[[148 112 157]
 [116 131 111]
 [131 100 119]
 [153 124 127]]
=>
[[116 131 111]
 [131 100 119]]

[[ 99 121 145]
 [127 103 120]
 [145 152 134]
 [117 148 131]]
=>
[[127 103 120]
 [145 152 134]]

[[101 124 124]
 [111 122 110]
 [137 129 132]
 [110 123 116]
 [122 126 123]]
=>
[[111 122 110]
 [137 129 132]]

[[154 122 145]
 [141 116 147]
 [152 119 146]
 [150 115 146]]
=>
[[141 116 147]
 [152 119 146]]

[[144 140 111 139]
 [148 118 112 139]
 [149 124 112 110]]
=>
[[148 118 112]
 [149 124 112]]

[[154 125 122 125 146]
 [123 133 124 129 132]
 [134 113 117 130 127]]
=>
[[123 133 124]
 [134 113 117]]
---
[[156 114 124]
 [116 146 129]]
=>
[[124 129]
 [114 146]
 [156 116]]

[[137 138 137 105 141 121]
 [131 125 124 124 127 133]
 [126 115 129 115 119 122]
 [114 120 123 126 102 146]]
=>
[[121 133 122 146]
 [141 127 119 102]
 [105 124 115 126]
 [137 124 129 123]
 [138 125 115 120]
 [137 131 126 114]]

[[122 139 137]
 [125 140 150]
 [133 129 146]
 [127 133 128]
 [118 134 126]
 [126 131 124]]
=>
[[137 150 146 128 126 124]
 [139 140 129 133 134 131]
 [122 125 133 127 118 126]]

[[124 142 122 119 132 126 131 139]
 [127 128 127 128 129 127 128 128]
 [125 131 130 125 125 127 128 129]
 [132 134 130 121 126 134 130 137]
 [113 157 105 144 154 117 154 128]
 [122 141 122 119 131 125 131 137]
 [122 136 123 135 137 123 134 127]
 [129 127 128 130 129 128 128 126]
 [139 114 142 126 115 138 123 124]]
=>
[[139 128 129 137 128 137 127 126 124]
 [131 128 128 130 154 131 134 128 123]
 [126 127 127 134 117 125 123 128 138]
 [132 129 125 126 154 131 137 129 115]
 [119 128 125 121 144 119 135 130 126]
 [122 127 130 130 105 122 123 128 142]
 [142 128 131 134 157 141 136 127 114]
 [124 127 125 132 113 122 122 129 139]]

[[150 111 112 106 147]
 [151 118  98 152 111]]
=>
[[147 111]
 [106 152]
 [112  98]
 [111 118]
 [150 151]]

[[136 131 125 133]
 [140 130 129 132]
 [127 125 130 127]
 [139 125 130 130]
 [129 129 132 127]
 [131 100 139 115]
 [122 145 131 133]
 [134 131 127 131]
 [119 134 131 130]
 [131 130 127 129]
 [120 139 119 137]]
=>
[[133 132 127 130 127 115 133 131 130 129 137]
 [125 129 130 130 132 139 131 127 131 127 119]
 [131 130 125 125 129 100 145 131 134 130 139]
 [136 140 127 139 129 131 122 134 119 131 120]]

[[134 130 139 145 131 141 125 133]
 [140 108 131 137 128 137 132 133]
 [140 122 121 117 137 141 127 151]
 [137 127 131 123 136 140 122 134]
 [131 123 131 131 144 134 125 133]
 [105 139 138 127 121 111 130 111]
 [122 137 118 120 141 138 125 134]
 [131 137 128 130 130 128 123 120]
 [131 124 116 131 139 147 121 141]
 [131 128 121 120 146 136 125 133]]
=>
[[133 133 151 134 133 111 134 120 141 133]
 [125 132 127 122 125 130 125 123 121 125]
 [141 137 141 140 134 111 138 128 147 136]
 [131 128 137 136 144 121 141 130 139 146]
 [145 137 117 123 131 127 120 130 131 120]
 [139 131 121 131 131 138 118 128 116 121]
 [130 108 122 127 123 139 137 137 124 128]
 [134 140 140 137 131 105 122 131 131 131]]

[[130 158]
 [152 119]
 [132 158]
 [106 138]
 [113 112]
 [144 143]
 [116 108]
 [104 122]
 [102 134]]
=>
[[158 119 158 138 112 143 108 122 134]
 [130 152 132 106 113 144 116 104 102]]

[[134 134 126 131 109 106 139 127 144 109 133 132 109 135 122 134]
 [142 144 129 128 138 150 110 139 103 142 121 127 134 106 140 112]]
=>
[[134 112]
 [122 140]
 [135 106]
 [109 134]
 [132 127]
 [133 121]
 [109 142]
 [144 103]
 [127 139]
 [139 110]
 [106 150]
 [109 138]
 [131 128]
 [126 129]
 [134 144]
 [134 142]]
---
[[125 128 142 138 130]
 [136  99 122 103 121]]
=>
[130 103]

[[109 105 143 128]
 [123 120 126 144]
 [120 131 125 128]
 [137 145 122 124]]
=>
[128 126 131 137]

[[124 134 126 131 131]
 [155 123 148 124 121]
 [108 139 112 129 134]
 [128 119 127 133 137]
 [152 110 146 131 133]]
=>
[131 124 112 119 152]

[[152 135 114 134]
 [149 138 120 130]
 [146 130 112 138]
 [143 135 114 143]]
=>
[134 120 130 143]

[[132 133 137]
 [108 132 103]
 [ 99 142 140]
 [131 131 114]]
=>
[137 132  99]

[[119 116 120 148 121]
 [128 135 152 119 110]]
=>
[121 119]

[[131 130 133]
 [126 137 100]
 [127 137  99]
 [131 128 134]
 [131 129 133]]
=>
[133 137 127]

[[123 144 127 144]
 [132 126 106 136]
 [119 125 141 145]
 [123 125 125 151]]
=>
[144 106 125 123]
---
[[120 139 124 137 138 129 134 145 132 133 135 141]
 [124 133 139 140 123 129 133 134 133 131 131 141]
 [119 114 143 129 118 139 131 129 141 129 152 133]
 [125 130 142 131 118 134 130 141 130 132 134 138]
 [119 117 127 135 134 130 144 136 132 132 138 134]
 [114 134 129 135 132 139 132 145 134 133 131 136]]
=>
[[119 114 143 129 118 139 131 129 141 129 152 133]
 [119 117 127 135 134 130 144 136 132 132 138 134]
 [125 130 142 131 118 134 130 141 130 132 134 138]
 [124 133 139 140 123 129 133 134 133 131 131 141]
 [114 134 129 135 132 139 132 145 134 133 131 136]
 [120 139 124 137 138 129 134 145 132 133 135 141]]

[[122 119 137 115 134 121]
 [112 151 148 126 132 129]
 [127 124 135 124 142 109]
 [140 101 133 127 144 120]
 [120 110 135 131 121 116]]
=>
[[140 101 133 127 144 120]
 [120 110 135 131 121 116]
 [122 119 137 115 134 121]
 [127 124 135 124 142 109]
 [112 151 148 126 132 129]]

[[126 132 131 118 137 123 128 136 131 125 118]
 [123 100 138 148 137 133 133 133 127 128 125]
 [127 125 129 142 129 134 130 131 131 131 128]]
=>
[[123 100 138 148 137 133 133 133 127 128 125]
 [127 125 129 142 129 134 130 131 131 131 128]
 [126 132 131 118 137 123 128 136 131 125 118]]

[[115 130 122 128]
 [108 106 126 132]
 [148 138 136 114]
 [128 136 126 130]
 [142 139 134 121]
 [127 132 122 123]
 [125 129 122 127]
 [126 133 122 125]
 [131 131 126 127]
 [121 121 118 124]]
=>
[[108 106 126 132]
 [121 121 118 124]
 [125 129 122 127]
 [115 130 122 128]
 [131 131 126 127]
 [127 132 122 123]
 [126 133 122 125]
 [128 136 126 130]
 [148 138 136 114]
 [142 139 134 121]]

[[114 131  99 121 127 122 120 142 133 128]
 [146 151 125 124 128 113 114 119 127 124]
 [123 139 107 122 119 131 125 131 128 125]
 [132 124 122 128 123 113 145 141 152 139]]
=>
[[132 124 122 128 123 113 145 141 152 139]
 [114 131  99 121 127 122 120 142 133 128]
 [123 139 107 122 119 131 125 131 128 125]
 [146 151 125 124 128 113 114 119 127 124]]

[[113 121]
 [142 146]
 [110 107]
 [107 103]]
=>
[[107 103]
 [110 107]
 [113 121]
 [142 146]]

[[126 138 133 130 114 121 133 136 120 140 127 127 134]
 [124 124 132 127 129 128 138 153 129 103 130 128 125]]
=>
[[124 124 132 127 129 128 138 153 129 103 130 128 125]
 [126 138 133 130 114 121 133 136 120 140 127 127 134]]

[[130 131 122 128 123 124 125 125 124 127 130]
 [135 121 135 124 133 135 121 123 134 120 126]
 [123 125 125 127 123 120 125 140 129 125 122]
 [118 138 115 124 129 140 158 113 117 143 150]
 [120 124 132 127 126 120 113 135 131 135 127]]
=>
[[135 121 135 124 133 135 121 123 134 120 126]
 [120 124 132 127 126 120 113 135 131 135 127]
 [123 125 125 127 123 120 125 140 129 125 122]
 [130 131 122 128 123 124 125 125 124 127 130]
 [118 138 115 124 129 140 158 113 117 143 150]]

[[122 119 133 141 124 130 130 126 121]
 [112 115 125 140 137 136  99 128 106]
 [129 124 142 135 133 138 123 123 115]]
=>
[[112 115 125 140 137 136  99 128 106]
 [122 119 133 141 124 130 130 126 121]
 [129 124 142 135 133 138 123 123 115]]
---
[[ 99 147 131 136 126]
 [134 118 138 129 135]]
=>
[[ 99 147]
 [134 118]]

[[125 130 150]
 [143 143 128]
 [114 115 140]]
=>
[[125 130]
 [143 143]]

[[118 143 131]
 [139 131 129]
 [149 130 154]]
=>
[[118 143]
 [139 131]]

[[102 138 123 126]
 [128 105 141 108]
 [123 140 117 141]]
=>
[[102 138]
 [128 105]]

[[105 103 147]
 [125 124 128]
 [133 140 107]
 [154 132 117]
 [137 124 121]]
=>
[[105 103]
 [125 124]]

[[134 140]
 [138 129]
 [156 127]]
=>
[[134 140]
 [138 129]]
